Below is a small trained network, with its code and all its weights. Each question gives an input and a target symbol and asks what happens when units are switched off, that is, made to give their printed mean instead of their output.

import numpy as np


def w(rows, s, z=0):
    codes = np.array(rows[::2]) - 128.0
    scale = np.full(codes.shape[1], s)
    scale[-1] = z or s
    return codes * scale


def norm(h):
    return h / np.sqrt((h * h).mean(-1, keepdims=True) + 1e-5)


def softmax(a):
    e = np.exp(a - a.max(-1, keepdims=True))
    return e / e.sum(-1, keepdims=True)


def log_softmax(a):
    a = a - a.max(-1, keepdims=True)
    return a - np.log(np.exp(a).sum(-1, keepdims=True))


def net(x, mask):
    ids = ['ΓΘΠΨΩαζτ'.index(c) for c in x.split()]
    T = len(ids)
    res = E[ids] + P[:T]
    u = 0
    for l in range(2):
        r = norm(res)
        for j in range(3):
            rows = slice(4 * j, 4 * j + 4)
            q, k, v = (r @ M[l][rows].T for M in (Q, K, V))
            z = softmax(np.where(np.tri(T) > 0, q @ k.T / 4**0.5, -1e9)) @ v
            o = O[l][rows]
            res = res + np.where(mask[u + j], z, o[:, -1]) @ o[:, :-1]
        u += 3
    return log_softmax(norm(res)[-1] @ U[:, :-1].T + U[:, -1])


Q, K, V, O = {}, {}, {}, {}
E = w([
[219,186,2],'Γ',
[99,92,146],'Θ',
[217,253,13],'Π',
[133,140,91],'Ψ',
[113,141,146],'Ω',
[85,111,160],'α',
[104,75,121],'ζ',
[123,118,150],'τ',
],0.0026)
P = w([
[139,112,157],'0',
[19,78,54],'1',
[142,157,126],'2',
[141,152,133],'3',
[11,96,78],'4',
[145,152,116],'5',
[140,149,137],'6',
[5,91,95],'7',
[147,149,112],'8',
[143,141,140],'9',
],0.0021)
Q[0] = w([
[112,115,65],'L0H0',
[45,111,131],'L0H0',
[183,137,96],'L0H0',
[154,128,84],'L0H0',
[136,1,197],'L0H1',
[249,157,192],'L0H1',
[59,58,71],'L0H1',
[250,123,62],'L0H1',
[182,156,189],'L0H2',
[88,149,116],'L0H2',
[202,141,204],'L0H2',
[191,135,187],'L0H2',
],0.0082)
K[0] = w([
[195,166,154],'L0H0',
[161,109,99],'L0H0',
[116,153,157],'L0H0',
[138,166,169],'L0H0',
[124,2,176],'L0H1',
[194,153,195],'L0H1',
[98,78,76],'L0H1',
[231,134,101],'L0H1',
[110,237,67],'L0H2',
[179,105,165],'L0H2',
[88,214,79],'L0H2',
[93,192,83],'L0H2',
],0.0089)
V[0] = w([
[177,129,35],'L0H0',
[176,185,237],'L0H0',
[51,67,50],'L0H0',
[145,170,169],'L0H0',
[106,29,219],'L0H1',
[226,178,69],'L0H1',
[47,49,204],'L0H1',
[53,140,164],'L0H1',
[119,116,119],'L0H2',
[109,216,112],'L0H2',
[49,238,84],'L0H2',
[186,3,166],'L0H2',
],0.0021)
O[0] = w([
[168,118,48,2],'L0H0',
[79,42,202,132],'L0H0',
[167,229,85,184],'L0H0',
[90,87,150,135],'L0H0',
[252,196,80,119],'L0H1',
[82,75,219,19],'L0H1',
[210,185,28,200],'L0H1',
[120,178,60,249],'L0H1',
[122,127,145,121],'L0H2',
[175,197,84,162],'L0H2',
[182,244,100,192],'L0H2',
[72,18,173,70],'L0H2',
],0.0021,0.00044)
Q[1] = w([
[104,61,160],'L1H0',
[106,77,100],'L1H0',
[117,108,226],'L1H0',
[111,72,164],'L1H0',
[214,136,73],'L1H1',
[255,155,215],'L1H1',
[37,99,29],'L1H1',
[174,157,227],'L1H1',
[15,130,130],'L1H2',
[62,101,115],'L1H2',
[167,165,132],'L1H2',
[54,215,144],'L1H2',
],0.0084)
K[1] = w([
[129,64,188],'L1H0',
[114,62,123],'L1H0',
[157,119,245],'L1H0',
[132,77,188],'L1H0',
[171,157,2],'L1H1',
[100,250,95],'L1H1',
[168,7,144],'L1H1',
[79,223,132],'L1H1',
[122,148,219],'L1H2',
[138,109,190],'L1H2',
[103,149,89],'L1H2',
[75,187,178],'L1H2',
],0.0075)
V[1] = w([
[116,176,207],'L1H0',
[129,124,39],'L1H0',
[190,157,105],'L1H0',
[2,103,96],'L1H0',
[169,184,238],'L1H1',
[9,106,101],'L1H1',
[133,127,128],'L1H1',
[17,139,171],'L1H1',
[130,101,55],'L1H2',
[69,128,58],'L1H2',
[101,119,33],'L1H2',
[230,114,159],'L1H2',
],0.0036)
O[1] = w([
[103,40,93,64],'L1H0',
[189,176,141,254],'L1H0',
[182,158,65,190],'L1H0',
[171,122,246,153],'L1H0',
[110,181,253,136],'L1H1',
[67,171,22,53],'L1H1',
[130,126,129,131],'L1H1',
[44,217,105,45],'L1H1',
[49,82,166,171],'L1H2',
[106,37,159,188],'L1H2',
[55,38,155,202],'L1H2',
[87,198,98,90],'L1H2',
],0.0032,0.0012)
U = w([
[146,75,104,59],'Γ',
[172,87,84,68],'Θ',
[146,196,62,93],'Π',
[38,111,149,254],'Ψ',
[113,235,176,115],'Ω',
[134,154,42,139],'α',
[131,48,119,104],'ζ',
[180,89,246,136],'τ',
],0.012,0.003)

Each question gives the input, a string of symbols that net reads in full, and the target symbol t.
The units are the heads (4 rows each of Q, K, V and O). Each row of codes is followed by its name. A weight is (code - 128) times the scale printed after its matrix; where a second scale follows, it is the last column's (O and U).
mask holds one flag per head, layer by layer. A switched-off head (its flag False) gives its mean, the last column of its rows in O, instead of its output. The means were averaged over made-up inputs and are rounded, as every weight is.
A unit's drop is (log p(t) with every unit on - log p(t) with that unit switched off) / (log p(t) with every unit on - log p(t) with every unit switched off).
The circuit of an input: a set's keep is (log p(t) with only the set's units on - log p(t) with every unit switched off) / (log p(t) with every unit on - log p(t) with every unit switched off). Starting from all 6 units, units are removed one at a time, each time the one whose removal leaves the highest keep (on an exact tie, the one counted first), for as long as the keep stays at least 0.8.
units of the circuit, in order: the units of the circuit, biggest drop first
unit that matters most: the unit with the biggest drop
heads that matter: for each layer, one digit per head in row order, 1 if its drop is at least 0.15 and else 0, layers parted by /
drop of u: that unit's drop, to one decimal
input Π Π Ω Π τ τ Ω τ, target α: unit that matters most => L0H2
input Ω Γ Π Ω Ψ Π τ Θ, target Ω: heads that matter => 111 / 011
input Π Ω Π α Ω Ω Γ Ω, target α: heads that matter => 010 / 000
input Γ τ τ Ω Π τ Ψ, target Ψ: heads that matter => 110 / 110
input Ω Ω Ω Π Ω Π Θ Ψ, target Ω: units of the circuit, in order => [L0H0; L1H1; L0H1; L1H0]
input Π Ω Ω Π Ω Ω τ Ω, target α: units of the circuit, in order => [L0H1; L1H2]
input Θ Ψ τ τ τ Π Θ Ω, target ζ: units of the circuit, in order => [L0H1; L0H2; L1H1]
input τ ζ Θ Π Π, target Ψ: units of the circuit, in order => [L0H2; L0H1]
input Ω τ τ τ τ ζ Ψ α, target Ω: units of the circuit, in order => [L0H0; L0H1; L1H2; L1H0]
input α Ω τ τ Θ τ Γ τ, target τ: heads that matter => 111 / 010
input Ω τ τ Ω Γ, target Ω: heads that matter => 111 / 111
input α Θ Θ α α, target τ: units of the circuit, in order => [L0H2; L1H1; L0H0; L0H1]
input Ψ Π τ Ω τ, target Π: heads that matter => 010 / 000
input Π τ α τ α, target α: units of the circuit, in order => [L1H1; L0H1]
input α τ Γ ζ Ω, target τ: units of the circuit, in order => [L0H2; L1H1; L0H1; L0H0]
input Ω α Ψ Ω α Ω Π α Ψ, target Ψ: units of the circuit, in order => [L0H1]
input α α Π Π Π τ Π ζ, target τ: heads that matter => 111 / 110
input Ω Π ζ α Ψ Ψ Ω, target Π: heads that matter => 101 / 010
input Ω Ψ ζ τ Π, target Ω: units of the circuit, in order => [L0H0; L0H1; L1H1; L1H0]
input τ Ω τ Ω τ τ Θ Π, target Ψ: units of the circuit, in order => [L0H0; L0H2; L0H1]
input Π τ τ Ψ τ, target α: heads that matter => 000 / 000
input Θ Θ Γ Ω Ω Π Ω Π, target ζ: heads that matter => 111 / 010
input Ω Θ Π τ α, target Ω: units of the circuit, in order => [L0H0; L0H1; L1H2; L1H1]
input Ω Γ τ τ Ψ, target Ω: units of the circuit, in order => [L0H0; L1H2; L1H1]
input Θ τ Γ τ Θ Θ τ Ω, target ζ: units of the circuit, in order => [L0H1; L1H1; L0H2]
input Ω Ω τ Ω Π, target Ω: units of the circuit, in order => [L0H0; L0H1; L1H1; L1H2]
input Ω Γ Ω τ Γ τ Ω τ, target Ω: heads that matter => 110 / 011
input τ τ τ Ω Γ, target Ψ: heads that matter => 111 / 100
input Ω Γ Ω Ω Θ, target Ω: drop of L1H1 => 0.3
input Ω τ τ τ Ψ Π Π Ω, target Ω: drop of L1H1 => 0.3
